Below is a small trained network, with its code and all its weights. Each question gives an input and a class and asks what happens when units are switched off, that is, made to give their printed mean instead of their output.

import numpy as np


def w(rows, s, z=0):
    codes = np.array(rows[::2]) - 128.0
    scale = np.full(codes.shape[1], s)
    scale[-1] = z or s
    return codes * scale


def f(y):
    return np.maximum(y, 0)


def log_softmax(a):
    a = a - a.max(-1, keepdims=True)
    return a - np.log(np.exp(a).sum(-1, keepdims=True))


def net(x, mask):
    res = np.array(x, float).reshape(1, 5) / 4 @ E
    y = f(res @ A[0][:, :-1].T + A[0][:, -1])
    res = res + np.where(mask, y, B[0][:, -1]) @ B[0][:, :-1]
    return log_softmax(res[-1] @ U[:, :-1].T + U[:, -1])


A, B = {}, {}
E = w([
[212,82,124,1,92,89,98],'x0',
[118,115,212,196,53,153,130],'x1',
[171,179,198,179,124,217,94],'x2',
[142,146,83,154,91,149,196],'x3',
[159,83,163,149,71,72,24],'x4',
],0.0094)
A[0] = w([
[120,134,207,149,115,117,7,236],'neuron 1',
[211,111,99,46,104,91,123,227],'neuron 2',
[70,129,68,98,92,88,174,162],'neuron 3',
[96,138,56,130,142,88,233,229],'neuron 4',
[112,182,69,179,161,213,195,250],'neuron 5',
[101,99,82,135,139,100,191,156],'neuron 6',
],0.013,0.0021)
B[0] = w([
[161,123,228,168,107,125,93,239],'neuron 1',
[81,118,102,6,98,143,124,252],'neuron 2',
[193,40,77,156,94,142,134,195],'neuron 3',
[139,89,68,221,165,80,123,223],'neuron 4',
[115,233,109,156,169,173,165,250],'neuron 5',
[75,63,99,153,160,76,125,184],'neuron 6',
],0.018,0.014)
U = w([
[111,120,93,38,72,138,110,3],'0',
[124,55,28,190,116,74,142,55],'1',
[102,246,60,181,153,174,180,226],'2',
[154,122,195,180,88,113,71,210],'3',
],0.011,0.00028)

Each question gives the input, the list of numbers given to net, and the class t.
The units are the neurons (one row each of A and B). Each row of codes is followed by its name. A weight is (code - 128) times the scale printed after its matrix; where a second scale follows, it is the last column's (A, B and U).
mask holds one flag per neuron, in row order. A switched-off neuron (its flag False) gives its mean, the last column of its row in B, instead of its output. The means were averaged over made-up inputs and are rounded, as every weight is.
A unit's drop is (log p(t) with every unit on - log p(t) with that unit switched off) / (log p(t) with every unit on - log p(t) with every unit switched off).
The circuit of an input: a set's keep is (log p(t) with only the set's units on - log p(t) with every unit switched off) / (log p(t) with every unit on - log p(t) with every unit switched off). Starting from all 6 units, units are removed one at a time, each time the one whose removal leaves the highest keep (on an exact tie, the one counted first), for as long as the keep stays at least 0.8.
units of the circuit, in order: the units of the circuit, biggest drop first
k most important neurons: the k neurons with the biggest drops, biggest first
drop of u: that unit's drop, to one decimal
input [7,8,-5,-2,7], class 0: 2 most important neurons	neuron 2; neuron 4
input [8,2,2,3,-8], class 0: units of the circuit, in order	neuron 2
input [0,1,-5,-3,4], class 3: 3 most important neurons	neuron 1; neuron 4; neuron 2
input [-3,0,-4,-1,-7], class 1: 2 most important neurons	neuron 4; neuron 6
input [-5,3,-4,6,-3], class 1: 3 most important neurons	neuron 4; neuron 6; neuron 3
input [-8,2,5,2,5], class 3: 2 most important neurons	neuron 1; neuron 2
input [2,4,-6,4,5], class 0: 2 most important neurons	neuron 4; neuron 2
input [1,3,-2,-7,-2], class 3: 2 most important neurons	neuron 2; neuron 5
input [-8,4,2,1,5], class 3: drop of neuron 1	2.1
input [-4,4,-8,7,-7], class 1: drop of neuron 4	0.2
input [-7,1,8,-8,-1], class 3: drop of neuron 1	5.4
input [-2,-5,-3,-7,-8], class 1: drop of neuron 4	0.4
